Here is a tiny trained network, its code and every weight. The questions are about switching its units off for an input and a class, where a switched-off unit gives its printed mean instead of its output.

import numpy as np


def w(rows, s, z=0):
    codes = np.array(rows[::2]) - 128.0
    scale = np.full(codes.shape[1], s)
    scale[-1] = z or s
    return codes * scale


def norm(h):
    return h / np.sqrt((h * h).mean(-1, keepdims=True) + 1e-5)


def f(y):
    return np.maximum(y, 0)


def log_softmax(a):
    a = a - a.max(-1, keepdims=True)
    return a - np.log(np.exp(a).sum(-1, keepdims=True))


def net(x, mask):
    res = np.array(x, float).reshape(1, 5) / 4 @ E
    u = 0
    for l in range(3):
        y = f(norm(res) @ A[l][:, :-1].T + A[l][:, -1])
        res = res + np.where(mask[u : u + 7], y, B[l][:, -1]) @ B[l][:, :-1]
        u += 7
    return log_softmax(norm(res)[-1] @ U[:, :-1].T + U[:, -1])


A, B = {}, {}
E = w([
[121,186,76,61,33],'x0',
[235,154,172,174,131],'x1',
[103,172,217,169,76],'x2',
[28,60,165,28,186],'x3',
[122,226,142,208,253],'x4',
],0.0057)
A[0] = w([
[101,94,85,77,144,2],'L0N1',
[151,50,128,120,111,134],'L0N2',
[65,162,133,115,134,90],'L0N3',
[136,149,36,96,148,15],'L0N4',
[174,112,252,55,120,51],'L0N5',
[153,78,135,117,61,62],'L0N6',
[75,80,119,58,140,26],'L0N7',
],0.015,0.0027)
B[0] = w([
[143,41,158,194,133,209],'L0N1',
[139,133,57,138,115,210],'L0N2',
[100,165,124,210,121,192],'L0N3',
[202,134,94,88,132,193],'L0N4',
[67,143,4,144,102,211],'L0N5',
[102,178,123,148,100,229],'L0N6',
[180,59,218,149,107,253],'L0N7',
],0.017,0.0064)
A[1] = w([
[91,56,111,98,128,184],'L1N1',
[139,78,168,71,73,31],'L1N2',
[102,59,173,96,124,6],'L1N3',
[105,148,115,125,7,144],'L1N4',
[3,118,192,125,169,226],'L1N5',
[129,137,197,91,124,44],'L1N6',
[113,61,168,91,119,4],'L1N7',
],0.019,0.0023)
B[1] = w([
[161,99,167,172,79,172],'L1N1',
[152,119,140,208,145,164],'L1N2',
[123,46,215,109,139,167],'L1N3',
[123,81,72,80,80,254],'L1N4',
[252,196,31,221,87,179],'L1N5',
[123,82,74,129,151,131],'L1N6',
[138,76,224,146,147,165],'L1N7',
],0.02,0.012)
A[2] = w([
[182,144,110,86,180,249],'L2N1',
[171,97,164,6,181,1],'L2N2',
[101,94,197,130,126,127],'L2N3',
[120,100,53,136,38,189],'L2N4',
[51,142,227,140,61,108],'L2N5',
[100,116,190,116,94,62],'L2N6',
[143,176,185,240,136,192],'L2N7',
],0.014,0.0021)
B[2] = w([
[172,121,150,54,106,150],'L2N1',
[216,173,70,63,148,131],'L2N2',
[221,91,46,188,164,152],'L2N3',
[17,113,128,83,123,247],'L2N4',
[204,43,115,159,181,141],'L2N5',
[111,137,122,246,138,140],'L2N6',
[12,119,132,98,187,199],'L2N7',
],0.014,0.015)
U = w([
[44,182,139,109,253,172],'0',
[167,198,208,144,137,11],'1',
[154,228,48,241,163,124],'2',
[154,34,185,234,138,174],'3',
[147,220,236,134,103,3],'4',
[52,83,36,96,51,177],'5',
[227,191,77,26,166,99],'6',
],0.014,0.0072)

Each question gives the input, the list of numbers given to net, and the class t.
The units are the neurons (one row each of A and B). Each row of codes is followed by its name. A weight is (code - 128) times the scale printed after its matrix; where a second scale follows, it is the last column's (A, B and U).
mask holds one flag per neuron, layer by layer. A switched-off neuron (its flag False) gives its mean, the last column of its row in B, instead of its output. The means were averaged over made-up inputs and are rounded, as every weight is.
A unit's drop is (log p(t) with every unit on - log p(t) with that unit switched off) / (log p(t) with every unit on - log p(t) with every unit switched off).
The circuit of an input: a set's keep is (log p(t) with only the set's units on - log p(t) with every unit switched off) / (log p(t) with every unit on - log p(t) with every unit switched off). Starting from the 12 units with the biggest drops (on a tie, the unit counted first), units are removed one at a time, each time the one whose removal leaves the highest keep (on an exact tie, the one counted first), for as long as the keep stays at least 0.8.
units of the circuit, in order: the units of the circuit, biggest drop first
most important unit: the unit with the biggest drop
top k neurons in layer l: the k neurons of layer l with the biggest drops, biggest first
drop when u is switched off: that unit's drop, to one decimal
input [-4,7,2,0,0], class 5: units of the circuit, in order	(L0N5)
input [1,8,-3,4,8], class 0: units of the circuit, in order	(L1N4 L2N7)
input [1,-2,3,-3,6], class 0: units of the circuit, in order	(L2N7 L1N4 L0N5)
input [-7,4,3,-2,8], class 0: units of the circuit, in order	(L2N7 L1N4)
input [-8,7,4,0,5], class 0: units of the circuit, in order	(L2N7 L1N4)
input [-6,2,-5,-7,-2], class 0: top 3 neurons in layer 0	(L0N5 L0N4 L0N6)
input [-4,2,7,-4,1], class 5: top 2 neurons in layer 1	(L1N7 L1N2)
input [4,6,-1,-7,6], class 0: top 2 neurons in layer 1	(L1N4 L1N5)
input [8,5,0,-5,7], class 6: top 4 neurons in layer 1	(L1N1 L1N4 L1N2 L1N7)
input [4,-8,-5,2,7], class 3: top 2 neurons in layer 0	(L0N1 L0N7)
input [-8,7,-7,2,4], class 0: top 2 neurons in layer 0	(L0N4 L0N7)
input [3,-8,-7,-4,4], class 6: top 2 neurons in layer 0	(L0N4 L0N5)
input [-3,-1,4,1,2], class 2: top 2 neurons in layer 0	(L0N2 L0N4)
input [4,4,3,8,7], class 2: units of the circuit, in order	(L1N5)
input [4,-3,-2,-2,3], class 6: top 2 neurons in layer 0	(L0N4 L0N5)
input [-6,0,1,-1,3], class 2: top 2 neurons in layer 1	(L1N5 L1N4)
input [-4,-3,3,4,2], class 2: top 2 neurons in layer 0	(L0N3 L0N1)
input [-7,4,1,-1,-2], class 5: drop when L0N5 is switched off	0.1
input [-5,8,2,8,-2], class 5: drop when L0N5 is switched off	5.6
input [-2,-8,5,6,-6], class 3: most important unit	L0N7
input [-7,-2,1,-7,2], class 0: drop when L1N4 is switched off	0.5
